Here is a tiny trained network, its code and every weight. The questions are about switching its units off for an input and a target symbol, where a switched-off unit gives its printed mean instead of its output.

import numpy as np


def w(rows, s, z=0):
    codes = np.array(rows[::2]) - 128.0
    scale = np.full(codes.shape[1], s)
    scale[-1] = z or s
    return codes * scale


def norm(h):
    return h / np.sqrt((h * h).mean(-1, keepdims=True) + 1e-5)


def f(y):
    return y / 2 * (1 + np.tanh(0.7978845608 * (y + 0.044715 * y**3)))


def softmax(a):
    e = np.exp(a - a.max(-1, keepdims=True))
    return e / e.sum(-1, keepdims=True)


def log_softmax(a):
    a = a - a.max(-1, keepdims=True)
    return a - np.log(np.exp(a).sum(-1, keepdims=True))


def net(x, mask):
    ids = ['ΠΣΦΩαδεζητ'.index(c) for c in x.split()]
    T = len(ids)
    res = E[ids] + P[:T]
    r = norm(res)
    for j in range(2):
        rows = slice(3 * j, 3 * j + 3)
        q, k, v = (r @ M[0][rows].T for M in (Q, K, V))
        z = softmax(np.where(np.tri(T) > 0, q @ k.T / 3**0.5, -1e9)) @ v
        o = O[0][rows]
        res = res + np.where(mask[j], z, o[:, -1]) @ o[:, :-1]
    y = f(norm(res) @ A[0][:, :-1].T + A[0][:, -1])
    res = res + np.where(mask[2:6], y, B[0][:, -1]) @ B[0][:, :-1]
    return log_softmax(norm(res)[-1] @ U[:, :-1].T + U[:, -1])


Q, K, V, O, A, B = {}, {}, {}, {}, {}, {}
E = w([
[159,156,156,172,94],'Π',
[134,70,63,174,138],'Σ',
[125,136,151,141,150],'Φ',
[122,136,151,141,152],'Ω',
[101,113,116,88,112],'α',
[158,107,164,111,160],'δ',
[146,94,79,131,4],'ε',
[149,159,88,135,157],'ζ',
[112,142,148,150,152],'η',
[99,93,136,130,117],'τ',
],0.026)
P = w([
[166,106,121,248,143],'0',
[187,83,131,247,149],'1',
[154,117,131,197,139],'2',
[125,140,124,205,146],'3',
[153,130,146,119,149],'4',
[95,154,112,184,123],'5',
[105,168,136,63,146],'6',
[98,144,123,140,110],'7',
[49,190,118,58,127],'8',
[74,169,166,42,124],'9',
[60,164,114,65,124],'10',
[71,189,151,3,160],'11',
],0.006)
Q[0] = w([
[54,127,141,252,111],'h1',
[146,196,113,108,154],'h1',
[182,51,133,112,139],'h1',
[127,115,132,150,74],'h2',
[122,120,121,174,135],'h2',
[165,84,132,140,100],'h2',
],0.014)
K[0] = w([
[53,160,59,194,87],'h1',
[157,169,135,2,160],'h1',
[201,65,151,149,168],'h1',
[150,131,95,147,164],'h2',
[147,153,145,151,155],'h2',
[134,59,50,160,193],'h2',
],0.0089)
V[0] = w([
[215,252,113,46,137],'h1',
[100,182,58,180,109],'h1',
[164,158,41,62,206],'h1',
[184,36,24,52,135],'h2',
[174,27,178,120,231],'h2',
[1,148,51,173,164],'h2',
],0.0069)
O[0] = w([
[129,170,145,177,168,54],'h1',
[255,73,133,80,169,134],'h1',
[123,155,54,185,206,106],'h1',
[79,80,45,184,98,1],'h2',
[66,108,142,104,216,208],'h2',
[167,70,96,57,182,177],'h2',
],0.0085,0.0049)
A[0] = w([
[132,163,8,40,30,251],'n1',
[253,209,119,207,155,140],'n2',
[28,129,126,99,134,193],'n3',
[183,93,180,128,238,187],'n4',
],0.0081,0.0023)
B[0] = w([
[120,251,126,154,154,170],'n1',
[153,117,213,128,194,181],'n2',
[122,141,222,93,145,168],'n3',
[104,154,59,141,83,254],'n4',
],0.013,0.0076)
U = w([
[216,153,196,142,105,140],'Π',
[128,97,51,101,147,254],'Σ',
[136,169,124,99,136,43],'Φ',
[134,174,122,86,143,42],'Ω',
[111,168,91,127,122,66],'α',
[33,148,140,174,151,154],'δ',
[163,192,98,152,55,196],'ε',
[167,160,97,140,209,200],'ζ',
[192,178,100,1,163,87],'η',
[137,72,134,44,135,217],'τ',
],0.0098,0.0037)

Each question gives the input, a string of symbols that net reads in full, and the target symbol t.
The units are the heads (3 rows each of Q, K, V and O) and the neurons (one row each of A and B). Each row of codes is followed by its name. A weight is (code - 128) times the scale printed after its matrix; where a second scale follows, it is the last column's (O, A, B and U).
mask holds one flag per unit, heads first, then neurons. A switched-off unit (its flag False) gives its mean, the last column of its rows in O or B, instead of its output. The means were averaged over made-up inputs and are rounded, as every weight is.
A unit's drop is (log p(t) with every unit on - log p(t) with that unit switched off) / (log p(t) with every unit on - log p(t) with every unit switched off).
The circuit of an input: a set's keep is (log p(t) with only the set's units on - log p(t) with every unit switched off) / (log p(t) with every unit on - log p(t) with every unit switched off). Starting from all 6 units, units are removed one at a time, each time the one whose removal leaves the highest keep (on an exact tie, the one counted first), for as long as the keep stays at least 0.8.
circuit, biggest first: the units of the circuit, biggest drop first
unit that matters most: the unit with the biggest drop
k most important neurons: the k neurons with the biggest drops, biggest first
heads that matter: for each layer, one digit per head in row order, 1 if its drop is at least 0.15 and else 0, layers parted by /
drop of u: that unit's drop, to one decimal
input Σ η Ω τ η Ω, target τ: circuit, biggest first : [h1 n1]
input τ Σ ζ Ω, target Σ: unit that matters most : n4
input Π η δ, target δ: heads that matter : 10
input η η ε Π Π η η, target Π: circuit, biggest first : [h2 h1]
input δ ζ δ Σ Ω, target δ: heads that matter : 01
input τ Σ ζ Φ, target Σ: circuit, biggest first : [n4 h1 n1 n3]
input η η η η, target η: heads that matter : 11
input τ ε τ δ, target δ: circuit, biggest first : [h1 h2]
input η η δ δ τ δ δ ζ η δ ε Φ, target δ: 2 most important neurons : [n2 n1]
input ζ α Σ Σ η, target Σ: heads that matter : 11
input α η α η Φ η ζ Φ, target η: heads that matter : 11
input δ η δ ζ δ ζ Φ, target δ: heads that matter : 01
input τ δ Φ, target τ: drop of n1 : 0.2
input δ Π α, target δ: drop of h2 : 0.4
input Π η η η η, target η: drop of h1 : 0.3
input δ α ζ Π τ η Π Ω, target Π: unit that matters most : h2
